Below is a small trained network, with its code and all its weights. Each question gives an input and a target symbol and asks what happens when units are switched off, that is, made to give their printed mean instead of their output.

import numpy as np


def w(rows, s, z=0):
    codes = np.array(rows[::2]) - 128.0
    scale = np.full(codes.shape[1], s)
    scale[-1] = z or s
    return codes * scale


def f(y):
    return np.maximum(y, 0)


def softmax(a):
    e = np.exp(a - a.max(-1, keepdims=True))
    return e / e.sum(-1, keepdims=True)


def log_softmax(a):
    a = a - a.max(-1, keepdims=True)
    return a - np.log(np.exp(a).sum(-1, keepdims=True))


def net(x, mask):
    ids = ['ΠΦΨαβζθλσ'.index(c) for c in x.split()]
    T = len(ids)
    res = E[ids] + P[:T]
    r = res
    for j in range(2):
        rows = slice(4 * j, 4 * j + 4)
        q, k, v = (r @ M[0][rows].T for M in (Q, K, V))
        z = softmax(np.where(np.tri(T) > 0, q @ k.T / 4**0.5, -1e9)) @ v
        o = O[0][rows]
        res = res + np.where(mask[j], z, o[:, -1]) @ o[:, :-1]
    y = f(res @ A[0][:, :-1].T + A[0][:, -1])
    res = res + np.where(mask[2:6], y, B[0][:, -1]) @ B[0][:, :-1]
    return log_softmax(res[-1] @ U[:, :-1].T + U[:, -1])


Q, K, V, O, A, B = {}, {}, {}, {}, {}, {}
E = w([
[50,159,71,153,137,78],'Π',
[90,109,72,225,158,120],'Φ',
[199,126,147,37,198,130],'Ψ',
[118,175,64,97,112,246],'α',
[86,75,121,110,103,138],'β',
[132,189,144,193,195,128],'ζ',
[123,149,146,228,153,124],'θ',
[43,239,169,199,108,121],'λ',
[131,197,172,131,109,47],'σ',
],0.012)
P = w([
[188,91,131,126,64,99],'0',
[79,157,83,110,123,155],'1',
[90,126,165,113,179,173],'2',
[132,248,121,219,125,78],'3',
[123,158,98,148,134,62],'4',
[105,87,158,105,185,120],'5',
[72,138,55,42,40,224],'6',
],0.013)
Q[0] = w([
[76,109,121,79,170,154],'H1',
[4,137,129,144,188,112],'H1',
[100,223,37,150,100,130],'H1',
[188,128,198,228,163,43],'H1',
[205,120,167,152,80,144],'H2',
[184,144,174,163,174,51],'H2',
[130,59,188,116,89,196],'H2',
[145,107,152,144,163,95],'H2',
],0.011)
K[0] = w([
[86,246,204,203,122,114],'H1',
[148,151,223,176,105,115],'H1',
[168,94,90,155,97,93],'H1',
[127,82,145,100,121,121],'H1',
[91,131,85,63,114,103],'H2',
[73,83,125,120,80,114],'H2',
[31,203,120,132,192,165],'H2',
[77,51,191,75,159,179],'H2',
],0.011)
V[0] = w([
[166,120,155,205,134,244],'H1',
[114,151,144,60,126,89],'H1',
[67,171,195,184,138,134],'H1',
[46,125,114,95,79,183],'H1',
[184,6,195,160,171,105],'H2',
[20,77,103,169,166,74],'H2',
[73,82,78,56,38,147],'H2',
[124,153,213,114,105,159],'H2',
],0.011)
O[0] = w([
[225,113,119,177,77,162,146],'H1',
[56,129,145,138,149,123,63],'H1',
[102,119,152,215,129,133,253],'H1',
[99,24,112,136,105,114,59],'H1',
[94,194,111,161,92,244,67],'H2',
[106,161,55,115,132,108,162],'H2',
[93,48,90,78,109,126,39],'H2',
[117,102,166,174,104,117,81],'H2',
],0.011,0.0043)
A[0] = w([
[72,46,67,91,178,204,67],'N1',
[170,237,111,136,2,117,250],'N2',
[44,126,126,201,229,154,242],'N3',
[196,122,197,198,105,209,174],'N4',
],0.0068,0.0016)
B[0] = w([
[87,69,147,220,144,140,160],'N1',
[199,71,96,158,156,186,255],'N2',
[138,120,195,31,57,180,236],'N3',
[17,99,174,56,254,102,205],'N4',
],0.0088,0.0091)
U = w([
[63,163,84,77,148,80,164],'Π',
[188,127,2,125,114,144,147],'Φ',
[62,125,59,158,251,89,69],'Ψ',
[152,123,122,89,152,173,34],'α',
[193,77,119,119,63,93,251],'β',
[85,92,45,142,65,161,147],'ζ',
[115,101,182,150,82,164,108],'θ',
[115,62,108,233,137,73,173],'λ',
[124,81,87,181,204,144,18],'σ',
],0.0062,0.0027)

Each question gives the input, a string of symbols that net reads in full, and the target symbol t.
The units are the heads (4 rows each of Q, K, V and O) and the neurons (one row each of A and B). Each row of codes is followed by its name. A weight is (code - 128) times the scale printed after its matrix; where a second scale follows, it is the last column's (O, A, B and U).
mask holds one flag per unit, heads first, then neurons. A switched-off unit (its flag False) gives its mean, the last column of its rows in O or B, instead of its output. The means were averaged over made-up inputs and are rounded, as every weight is.
A unit's drop is (log p(t) with every unit on - log p(t) with that unit switched off) / (log p(t) with every unit on - log p(t) with every unit switched off).
The circuit of an input: a set's keep is (log p(t) with only the set's units on - log p(t) with every unit switched off) / (log p(t) with every unit on - log p(t) with every unit switched off). Starting from all 6 units, units are removed one at a time, each time the one whose removal leaves the highest keep (on an exact tie, the one counted first), for as long as the keep stays at least 0.8.
units of the circuit, in order: the units of the circuit, biggest drop first
most important unit: the unit with the biggest drop
top k neurons: the k neurons with the biggest drops, biggest first
drop when u is switched off: that unit's drop, to one decimal
input Π θ Π ζ, target Π: most important unit	H1
input Φ Π α Π λ α ζ, target Π: units of the circuit, in order	[H2, H1, N2]
input α ζ Ψ Φ Π Φ Ψ, target Φ: units of the circuit, in order	[H2, N4, H1, N3]
input Π Φ Φ λ, target Π: units of the circuit, in order	[H1, H2]
input Φ ζ σ ζ Φ θ β, target Ψ: units of the circuit, in order	[N4, H2, H1]
input λ λ β α, target λ: units of the circuit, in order	[H2, H1]
input Π α θ ζ Π β θ, target Ψ: units of the circuit, in order	[N4, H2, H1]
input α λ Φ Ψ, target β: units of the circuit, in order	[H2, H1]
input σ β σ, target Π: top 2 neurons	[N2, N1]
input Φ Φ Ψ ζ, target Φ: units of the circuit, in order	[H2, H1, N2]
input σ Ψ Φ Φ Φ β ζ, target Φ: top 3 neurons	[N2, N4, N1]
input σ β Φ θ, target θ: top 2 neurons	[N3, N4]
input ζ ζ β Π Φ β Φ, target Π: units of the circuit, in order	[H1, H2, N2]
input Ψ θ σ Π λ α Ψ, target Π: top 2 neurons	[N2, N1]
input α λ Φ α α β λ, target β: units of the circuit, in order	[H2]
input Φ β Φ Ψ λ, target Φ: top 2 neurons	[N2, N4]
input α Π Π λ Φ Φ, target θ: units of the circuit, in order	[N3, H1]
input α Π λ Π Π Φ Φ, target Π: top 2 neurons	[N2, N3]
input Φ β Ψ λ Π Φ ζ, target λ: drop when H1 is switched off	0.2
input Φ β Ψ ζ α λ Ψ, target Ψ: drop when H1 is switched off	0.4
input Φ Φ Φ Φ, target Φ: drop when N1 is switched off	0.0
input θ λ α λ, target σ: drop when N2 is switched off	1.0
input α Ψ λ α, target β: top neuron	[N4]
